Below is a small trained network, with its code and all its weights. Each question gives an input and a class and asks what happens when units are switched off, that is, made to give their printed mean instead of their output.

import numpy as np


def w(rows, s, z=0):
    codes = np.array(rows[::2]) - 128.0
    scale = np.full(codes.shape[1], s)
    scale[-1] = z or s
    return codes * scale


def f(y):
    return np.maximum(y, 0)


def log_softmax(a):
    a = a - a.max(-1, keepdims=True)
    return a - np.log(np.exp(a).sum(-1, keepdims=True))


def net(x, mask):
    res = np.array(x, float).reshape(1, 3) / 4 @ E
    y = f(res @ A[0][:, :-1].T + A[0][:, -1])
    res = res + np.where(mask, y, B[0][:, -1]) @ B[0][:, :-1]
    return log_softmax(res[-1] @ U[:, :-1].T + U[:, -1])


A, B = {}, {}
E = w([
[80,100,82,178,51,213,193,132,122,201],'x0',
[26,73,254,97,179,155,189,108,141,56],'x1',
[96,155,163,72,104,94,146,214,207,175],'x2',
],0.0086)
A[0] = w([
[101,105,123,149,90,183,178,134,130,160,242],'N0',
[139,98,100,180,125,167,123,76,66,132,234],'N1',
[70,111,192,112,159,139,170,135,145,100,209],'N2',
[177,177,92,125,107,93,92,151,138,151,254],'N3',
[123,140,94,133,32,139,147,174,147,246,254],'N4',
[121,110,184,105,190,114,120,109,125,77,197],'N5',
[142,145,95,132,88,123,114,141,131,170,191],'N6',
[81,103,195,112,158,135,168,131,139,109,185],'N7',
[160,142,97,130,144,107,83,115,97,114,206],'N8',
[107,140,174,84,139,109,143,177,189,127,76],'N9',
[100,97,112,156,95,193,162,117,123,148,182],'N10',
],0.012,0.0027)
B[0] = w([
[184,195,135,86,95,151,180,103,100,118,212],'N0',
[196,144,147,140,149,159,148,49,38,110,210],'N1',
[119,100,220,135,92,41,128,131,145,135,235],'N2',
[144,158,125,173,139,84,73,144,140,215,225],'N3',
[95,242,170,6,59,87,158,172,165,168,252],'N4',
[103,104,188,71,99,149,161,84,144,79,221],'N5',
[105,166,118,117,80,94,122,160,178,160,192],'N6',
[111,100,254,145,80,27,130,157,169,146,227],'N7',
[174,188,118,155,119,151,136,114,95,170,198],'N8',
[141,109,188,148,176,148,104,74,74,129,193],'N9',
[211,232,145,95,103,172,206,83,47,121,203],'N10',
],0.0088,0.013)
U = w([
[155,117,141,162,229,139,105,85,80,132,222],'0',
[157,134,39,202,157,126,95,135,123,151,62],'1',
[136,152,154,91,77,117,172,127,125,134,114],'2',
[95,146,98,105,118,79,98,255,193,173,232],'3',
[104,103,93,138,146,168,144,211,137,113,2],'4',
[145,144,89,96,162,211,155,88,98,75,181],'5',
[67,115,77,132,155,140,139,208,132,98,3],'6',
[71,33,150,119,138,94,114,143,184,88,153],'7',
],0.0094,0.0018)

Each question gives the input, the list of numbers given to net, and the class t.
The units are the neurons (one row each of A and B). Each row of codes is followed by its name. A weight is (code - 128) times the scale printed after its matrix; where a second scale follows, it is the last column's (A, B and U).
mask holds one flag per neuron, in row order. A switched-off neuron (its flag False) gives its mean, the last column of its row in B, instead of its output. The means were averaged over made-up inputs and are rounded, as every weight is.
A unit's drop is (log p(t) with every unit on - log p(t) with that unit switched off) / (log p(t) with every unit on - log p(t) with every unit switched off).
The circuit of an input: a set's keep is (log p(t) with only the set's units on - log p(t) with every unit switched off) / (log p(t) with every unit on - log p(t) with every unit switched off). Starting from all 11 units, units are removed one at a time, each time the one whose removal leaves the highest keep (on an exact tie, the one counted first), for as long as the keep stays at least 0.8.
circuit, biggest first: the units of the circuit, biggest drop first
unit that matters most: the unit with the biggest drop
top k neurons: the k neurons with the biggest drops, biggest first
drop when u is switched off: that unit's drop, to one decimal
input [-8,0,-5], class 5: circuit, biggest first	N7, N2
input [-5,-4,-8], class 0: unit that matters most	N1
input [-7,-1,7], class 0: circuit, biggest first	N9, N4
input [-8,2,-8], class 5: top 2 neurons	N5, N3
input [5,-4,-8], class 5: circuit, biggest first	N1, N7
input [5,4,-7], class 5: circuit, biggest first	N4, N1, N10
input [1,2,-3], class 0: top 2 neurons	N4, N6
input [-7,2,-7], class 0: top 3 neurons	N4, N0, N10
input [-4,-5,-8], class 0: top 2 neurons	N1, N4
input [0,8,-1], class 7: drop when N4 is switched off	0.1
input [7,1,-4], class 5: drop when N7 is switched off	0.3
input [-8,2,-1], class 7: drop when N10 is switched off	0.2
